Here is a tiny trained network, its code and every weight. The questions are about switching its units off for an input and a class, where a switched-off unit gives its printed mean instead of its output.

import numpy as np


def w(rows, s, z=0):
    codes = np.array(rows[::2]) - 128.0
    scale = np.full(codes.shape[1], s)
    scale[-1] = z or s
    return codes * scale


def norm(h):
    return h / np.sqrt((h * h).mean(-1, keepdims=True) + 1e-5)


def f(y):
    return y / 2 * (1 + np.tanh(0.7978845608 * (y + 0.044715 * y**3)))


def log_softmax(a):
    a = a - a.max(-1, keepdims=True)
    return a - np.log(np.exp(a).sum(-1, keepdims=True))


def net(x, mask):
    res = np.array(x, float).reshape(1, 3) / 4 @ E
    u = 0
    for l in range(2):
        y = f(norm(res) @ A[l][:, :-1].T + A[l][:, -1])
        res = res + np.where(mask[u : u + 9], y, B[l][:, -1]) @ B[l][:, :-1]
        u += 9
    return log_softmax(norm(res)[-1] @ U[:, :-1].T + U[:, -1])


A, B = {}, {}
E = w([
[161,204,100],'x0',
[137,170,254],'x1',
[221,127,179],'x2',
],0.0063)
A[0] = w([
[34,191,45,96],'L0N1',
[102,233,172,114],'L0N2',
[247,71,74,84],'L0N3',
[162,161,115,117],'L0N4',
[95,222,119,134],'L0N5',
[10,76,225,2],'L0N6',
[198,8,184,77],'L0N7',
[180,216,59,125],'L0N8',
[147,18,84,85],'L0N9',
],0.014)
B[0] = w([
[141,178,169,253],'L0N1',
[109,190,54,215],'L0N2',
[91,125,55,212],'L0N3',
[128,111,95,146],'L0N4',
[119,173,64,205],'L0N5',
[249,159,153,158],'L0N6',
[56,182,98,215],'L0N7',
[197,102,116,253],'L0N8',
[51,189,136,201],'L0N9',
],0.017,0.0046)
A[1] = w([
[249,169,97,178],'L1N1',
[154,149,117,54],'L1N2',
[166,26,60,24],'L1N3',
[86,115,198,112],'L1N4',
[153,60,100,108],'L1N5',
[146,175,87,109],'L1N6',
[78,189,187,253],'L1N7',
[179,134,138,62],'L1N8',
[80,107,75,168],'L1N9',
],0.017,0.0035)
B[1] = w([
[33,56,254,247],'L1N1',
[141,118,168,140],'L1N2',
[191,62,57,151],'L1N3',
[211,53,92,146],'L1N4',
[90,105,52,134],'L1N5',
[132,130,212,194],'L1N6',
[203,38,93,235],'L1N7',
[67,144,138,138],'L1N8',
[217,127,144,164],'L1N9',
],0.0097,0.012)
U = w([
[175,53,98,220],'0',
[119,140,251,7],'1',
[103,247,57,140],'2',
],0.025,0.0013)

Each question gives the input, the list of numbers given to net, and the class t.
The units are the neurons (one row each of A and B). Each row of codes is followed by its name. A weight is (code - 128) times the scale printed after its matrix; where a second scale follows, it is the last column's (A, B and U).
mask holds one flag per neuron, layer by layer. A switched-off neuron (its flag False) gives its mean, the last column of its row in B, instead of its output. The means were averaged over made-up inputs and are rounded, as every weight is.
A unit's drop is (log p(t) with every unit on - log p(t) with that unit switched off) / (log p(t) with every unit on - log p(t) with every unit switched off).
The circuit of an input: a set's keep is (log p(t) with only the set's units on - log p(t) with every unit switched off) / (log p(t) with every unit on - log p(t) with every unit switched off). Starting from the 12 units with the biggest drops (on a tie, the unit counted first), units are removed one at a time, each time the one whose removal leaves the highest keep (on an exact tie, the one counted first), for as long as the keep stays at least 0.8.
circuit, biggest first: the units of the circuit, biggest drop first
k most important neurons: the k neurons with the biggest drops, biggest first
drop of u: that unit's drop, to one decimal
input [0,-4,8], class 2: 3 most important neurons : (L0N3, L0N7, L1N7)
input [-2,-6,2], class 2: circuit, biggest first : (L0N9)
input [0,4,5], class 0: circuit, biggest first : (L0N8, L1N7, L1N1)
input [1,-1,0], class 1: 3 most important neurons : (L0N1, L1N1, L1N7)
input [4,1,-6], class 2: 3 most important neurons : (L0N5, L0N2, L0N6)
input [2,-6,-8], class 1: 2 most important neurons : (L0N1, L0N7)
input [-1,3,2], class 0: 3 most important neurons : (L0N8, L1N1, L1N7)
input [1,8,-8], class 2: 3 most important neurons : (L0N2, L0N5, L0N8)
input [-1,7,2], class 0: 2 most important neurons : (L0N8, L1N7)
input [-5,0,4], class 2: 2 most important neurons : (L0N7, L1N1)
input [-7,6,2], class 0: 2 most important neurons : (L0N7, L0N8)
input [6,7,-2], class 2: drop of L0N2 : 0.9
input [0,6,6], class 0: drop of L1N1 : 0.2
input [5,7,-2], class 2: circuit, biggest first : (L0N2)
